Here is a tiny trained network, its code and every weight. The questions are about switching its units off for an input and a target symbol, where a switched-off unit gives its printed mean instead of its output.

import numpy as np


def w(rows, s, z=0):
    codes = np.array(rows[::2]) - 128.0
    scale = np.full(codes.shape[1], s)
    scale[-1] = z or s
    return codes * scale


def f(y):
    return np.maximum(y, 0)


def softmax(a):
    e = np.exp(a - a.max(-1, keepdims=True))
    return e / e.sum(-1, keepdims=True)


def log_softmax(a):
    a = a - a.max(-1, keepdims=True)
    return a - np.log(np.exp(a).sum(-1, keepdims=True))


def net(x, mask):
    ids = ['αβγδεηθλμξπστφψω'.index(c) for c in x.split()]
    T = len(ids)
    res = E[ids] + P[:T]
    q, k, v = (res @ M[0].T for M in (Q, K, V))
    z = softmax(np.where(np.tri(T) > 0, q @ k.T / 2**0.5, -1e9)) @ v
    res = res + np.where(mask[0], z, O[0][:, -1]) @ O[0][:, :-1]
    y = f(res @ A[0][:, :-1].T + A[0][:, -1])
    res = res + np.where(mask[1:9], y, B[0][:, -1]) @ B[0][:, :-1]
    return log_softmax(res[-1] @ U[:, :-1].T + U[:, -1])


Q, K, V, O, A, B = {}, {}, {}, {}, {}, {}
E = w([
[117,109,101,120,111],'α',
[124,133,83,140,144],'β',
[62,128,101,85,94],'γ',
[119,126,88,122,136],'δ',
[111,147,110,143,106],'ε',
[104,91,78,99,87],'η',
[153,163,79,181,152],'θ',
[128,191,82,154,130],'λ',
[69,155,245,98,233],'μ',
[174,156,36,115,153],'ξ',
[68,145,109,236,165],'π',
[190,113,72,97,173],'σ',
[28,57,135,170,161],'τ',
[133,68,46,238,44],'φ',
[137,75,92,59,186],'ψ',
[99,203,99,27,155],'ω',
],0.012)
P = w([
[17,78,13,120,68],'0',
[56,101,2,145,114],'1',
[80,114,9,162,146],'2',
[71,122,37,159,156],'3',
[70,127,59,159,174],'4',
[72,134,78,160,190],'5',
[65,142,100,155,205],'6',
[71,149,124,153,227],'7',
[68,157,134,151,236],'8',
[68,161,144,141,243],'9',
],0.0058)
Q[0] = w([
[32,179,52,179,192],'h1',
[228,121,253,148,26],'h1',
],0.013)
K[0] = w([
[164,126,228,93,237],'h1',
[141,91,2,159,12],'h1',
],0.0097)
V[0] = w([
[169,233,137,86,75],'h1',
[78,179,131,244,88],'h1',
],0.011)
O[0] = w([
[26,97,55,128,178,2],'h1',
[69,253,116,147,58,158],'h1',
],0.011,0.007)
A[0] = w([
[202,100,185,234,54,197],'n1',
[119,27,192,236,193,179],'n2',
[238,110,145,212,86,243],'n3',
[118,158,141,254,104,116],'n4',
[133,239,203,154,110,188],'n5',
[152,213,60,85,15,253],'n6',
[117,45,54,200,60,111],'n7',
[102,175,24,87,243,244],'n8',
],0.0077,0.0034)
B[0] = w([
[128,23,152,142,82,221],'n1',
[49,102,212,96,153,167],'n2',
[176,18,143,119,102,227],'n3',
[94,116,121,230,158,202],'n4',
[162,175,158,233,151,236],'n5',
[119,186,146,134,54,255],'n6',
[89,94,1,167,80,158],'n7',
[98,132,22,240,204,188],'n8',
],0.0089,0.0095)
U = w([
[165,64,171,68,127,178],'α',
[172,107,91,138,164,211],'β',
[76,167,127,111,104,235],'γ',
[136,134,138,120,146,60],'δ',
[193,135,183,134,107,151],'ε',
[115,121,116,69,74,168],'η',
[138,111,102,169,116,144],'θ',
[162,144,103,130,128,70],'λ',
[92,202,191,133,149,109],'μ',
[184,160,53,130,139,184],'ξ',
[47,93,102,152,190,3],'π',
[166,132,89,109,123,120],'σ',
[1,116,163,91,97,117],'τ',
[95,101,107,111,89,76],'φ',
[136,148,100,144,141,74],'ψ',
[111,190,98,132,149,141],'ω',
],0.012,0.0029)

Each question gives the input, a string of symbols that net reads in full, and the target symbol t.
The units are the heads (2 rows each of Q, K, V and O) and the neurons (one row each of A and B). Each row of codes is followed by its name. A weight is (code - 128) times the scale printed after its matrix; where a second scale follows, it is the last column's (O, A, B and U).
mask holds one flag per unit, heads first, then neurons. A switched-off unit (its flag False) gives its mean, the last column of its rows in O or B, instead of its output. The means were averaged over made-up inputs and are rounded, as every weight is.
A unit's drop is (log p(t) with every unit on - log p(t) with that unit switched off) / (log p(t) with every unit on - log p(t) with every unit switched off).
The circuit of an input: a set's keep is (log p(t) with only the set's units on - log p(t) with every unit switched off) / (log p(t) with every unit on - log p(t) with every unit switched off). Starting from all 9 units, units are removed one at a time, each time the one whose removal leaves the highest keep (on an exact tie, the one counted first), for as long as the keep stays at least 0.8.
units of the circuit, in order: the units of the circuit, biggest drop first
top k neurons: the k neurons with the biggest drops, biggest first
drop of u: that unit's drop, to one decimal
input τ λ λ ψ ε ξ, target α: units of the circuit, in order : (h1, n5, n3)
input λ ω τ τ σ η ε β ω ξ, target π: units of the circuit, in order : (h1, n8)
input ψ α π τ ω η, target π: units of the circuit, in order : (h1, n6)
input τ δ α φ φ ξ ε τ π γ, target ε: units of the circuit, in order : (h1, n5)
input α ω ψ π, target π: top 3 neurons : (n2, n6, n7)
input λ μ τ τ σ τ, target τ: units of the circuit, in order : (n2, n5)
input ω ω β τ π β φ ω α, target π: units of the circuit, in order : (h1, n8)
input φ τ φ ω ω ω φ, target π: units of the circuit, in order : (h1, n2)
input ω φ θ ψ τ τ ψ ε ω ψ, target π: units of the circuit, in order : (h1, n8, n2)
input δ τ λ ψ ε τ λ, target ε: units of the circuit, in order : (h1, n8, n3)
input φ τ ξ γ γ ψ, target α: units of the circuit, in order : (h1, n2)
input ψ θ ω τ, target π: units of the circuit, in order : (h1, n6)
input π ω γ, target π: top neuron : (n8)
input ε ε η π θ, target μ: top 3 neurons : (n6, n5, n7)
input ω α π τ ω ω π ε, target π: top 3 neurons : (n6, n8, n5)
input τ ψ ξ α μ ξ τ, target τ: top 3 neurons : (n2, n5, n8)
input φ τ λ δ ω ω φ ε, target π: drop of h1 : 1.4
input τ ω ε δ, target π: drop of n8 : 0.2
input σ λ ψ τ, target α: drop of h1 : 0.8
input ψ β β λ σ λ α α τ θ, target ε: drop of n6 : 0.0
